Below are the code and all the weights of a small trained network. Each question names an input and a class and asks about switching units off, where a switched-off unit gives its printed mean instead of its output.

import numpy as np


def w(rows, s, z=0):
    codes = np.array(rows[::2]) - 128.0
    scale = np.full(codes.shape[1], s)
    scale[-1] = z or s
    return codes * scale


def norm(h):
    return h / np.sqrt((h * h).mean(-1, keepdims=True) + 1e-5)


def f(y):
    return y / 2 * (1 + np.tanh(0.7978845608 * (y + 0.044715 * y**3)))


def log_softmax(a):
    a = a - a.max(-1, keepdims=True)
    return a - np.log(np.exp(a).sum(-1, keepdims=True))


def net(x, mask):
    res = np.array(x, float).reshape(1, 3) / 4 @ E
    u = 0
    for l in range(2):
        y = f(norm(res) @ A[l][:, :-1].T + A[l][:, -1])
        res = res + np.where(mask[u : u + 13], y, B[l][:, -1]) @ B[l][:, :-1]
        u += 13
    return log_softmax(norm(res)[-1] @ U[:, :-1].T + U[:, -1])


A, B = {}, {}
E = w([
[145,27,1,189,183,41],'x0',
[80,56,177,232,10,169],'x1',
[119,75,246,134,183,44],'x2',
],0.012)
A[0] = w([
[136,158,119,129,144,96,80],'0.n1',
[104,125,39,113,97,153,49],'0.n2',
[119,215,63,136,78,169,6],'0.n3',
[121,48,110,99,4,149,12],'0.n4',
[105,156,120,141,123,120,113],'0.n5',
[138,130,147,86,115,149,58],'0.n6',
[153,105,95,131,124,122,16],'0.n7',
[118,106,134,169,102,133,83],'0.n8',
[152,223,159,123,83,199,91],'0.n9',
[163,71,34,167,131,114,2],'0.n10',
[140,173,72,67,169,122,104],'0.n11',
[86,66,72,101,159,146,5],'0.n12',
[126,119,182,128,153,74,118],'0.n13',
],0.013,0.0051)
B[0] = w([
[110,139,120,140,147,139,133],'0.n1',
[234,76,161,94,127,135,175],'0.n2',
[253,94,148,78,115,146,198],'0.n3',
[142,181,123,200,180,128,185],'0.n4',
[145,136,130,129,122,116,126],'0.n5',
[131,126,124,134,96,105,135],'0.n6',
[112,116,128,117,98,102,127],'0.n7',
[151,178,124,157,194,133,152],'0.n8',
[77,140,80,110,79,59,255],'0.n9',
[73,150,77,92,69,77,212],'0.n10',
[117,183,117,199,193,151,221],'0.n11',
[93,119,114,115,95,95,145],'0.n12',
[171,80,79,83,116,195,185],'0.n13',
],0.028,0.0077)
A[1] = w([
[143,181,153,92,151,69,198],'1.n1',
[195,102,138,113,126,140,62],'1.n2',
[132,93,126,191,85,136,99],'1.n3',
[99,157,185,86,95,109,2],'1.n4',
[111,114,140,111,126,51,99],'1.n5',
[113,203,176,55,132,157,144],'1.n6',
[89,143,65,145,65,254,122],'1.n7',
[155,83,168,114,143,123,23],'1.n8',
[121,174,172,114,72,157,68],'1.n9',
[133,142,154,173,54,167,179],'1.n10',
[122,72,131,142,135,118,107],'1.n11',
[116,61,204,100,166,129,72],'1.n12',
[135,165,179,182,165,124,171],'1.n13',
],0.03,0.004)
B[1] = w([
[121,81,215,150,101,149,255],'1.n1',
[149,112,155,60,111,172,229],'1.n2',
[112,134,107,108,227,149,192],'1.n3',
[95,133,123,141,30,82,190],'1.n4',
[98,132,141,134,84,94,219],'1.n5',
[123,137,23,141,209,101,214],'1.n6',
[142,109,253,145,53,92,179],'1.n7',
[197,151,136,115,71,140,164],'1.n8',
[115,95,28,112,155,108,202],'1.n9',
[136,150,73,125,234,162,209],'1.n10',
[147,166,51,110,112,124,162],'1.n11',
[226,126,62,58,136,171,181],'1.n12',
[123,148,214,196,126,113,210],'1.n13',
],0.028,0.0095)
U = w([
[70,125,19,127,87,28,164],'0',
[238,117,87,44,132,181,185],'1',
[132,177,150,214,246,138,158],'2',
[132,115,254,142,21,113,180],'3',
[19,74,144,92,135,227,19],'4',
[59,106,146,102,112,207,3],'5',
],0.016,0.0078)

Each question gives the input, the list of numbers given to net, and the class t.
The units are the neurons (one row each of A and B). Each row of codes is followed by its name. A weight is (code - 128) times the scale printed after its matrix; where a second scale follows, it is the last column's (A, B and U).
mask holds one flag per neuron, layer by layer. A switched-off neuron (its flag False) gives its mean, the last column of its row in B, instead of its output. The means were averaged over made-up inputs and are rounded, as every weight is.
A unit's drop is (log p(t) with every unit on - log p(t) with that unit switched off) / (log p(t) with every unit on - log p(t) with every unit switched off).
The circuit of an input: a set's keep is (log p(t) with only the set's units on - log p(t) with every unit switched off) / (log p(t) with every unit on - log p(t) with every unit switched off). Starting from the 12 units with the biggest drops (on a tie, the unit counted first), units are removed one at a time, each time the one whose removal leaves the highest keep (on an exact tie, the one counted first), for as long as the keep stays at least 0.8.
units of the circuit, in order: the units of the circuit, biggest drop first
top k neurons: the k neurons with the biggest drops, biggest first
k most important neurons of layer l: the k neurons of layer l with the biggest drops, biggest first
input [-2,-4,-1], class 2: units of the circuit, in order : 0.n11
input [-3,-3,-1], class 3: top 3 neurons : 1.n1; 0.n9; 1.n10
input [-7,7,-1], class 0: 2 most important neurons of layer 0 : 0.n9; 0.n11
input [6,3,7], class 1: units of the circuit, in order : 0.n9; 1.n12
input [4,3,5], class 1: 2 most important neurons of layer 0 : 0.n9; 0.n13
input [-2,-3,3], class 3: top 3 neurons : 1.n7; 0.n13; 0.n3
input [3,1,0], class 3: top 2 neurons : 0.n10; 1.n6
input [3,4,5], class 1: 2 most important neurons of layer 0 : 0.n11; 0.n9
input [6,3,-7], class 1: top 4 neurons : 0.n2; 0.n9; 0.n3; 1.n2
input [7,-8,2], class 2: top 2 neurons : 0.n11; 0.n9
input [-6,7,-1], class 2: 2 most important neurons of layer 0 : 0.n4; 0.n10
input [7,4,-8], class 1: top 3 neurons : 0.n2; 0.n9; 0.n3
input [-4,4,-4], class 0: 2 most important neurons of layer 1 : 1.n9; 1.n2
input [-5,-4,-2], class 0: units of the circuit, in order : 0.n9
input [1,5,-4], class 2: top 3 neurons : 0.n4; 1.n13; 0.n13
input [-4,-3,4], class 0: 2 most important neurons of layer 0 : 0.n3; 0.n2
input [2,-4,0], class 2: 2 most important neurons of layer 0 : 0.n11; 0.n13
input [-6,6,6], class 0: 2 most important neurons of layer 0 : 0.n11; 0.n3
input [3,3,1], class 3: 3 most important neurons of layer 0 : 0.n10; 0.n8; 0.n9
input [-4,-6,-1], class 2: top 2 neurons : 0.n11; 1.n6
input [2,3,0], class 3: units of the circuit, in order : 1.n6
input [-8,3,-8], class 0: top 2 neurons : 0.n9; 0.n13
input [-5,5,-1], class 0: top 3 neurons : 0.n9; 0.n11; 1.n9
input [-4,-3,1], class 0: 2 most important neurons of layer 1 : 1.n6; 1.n13
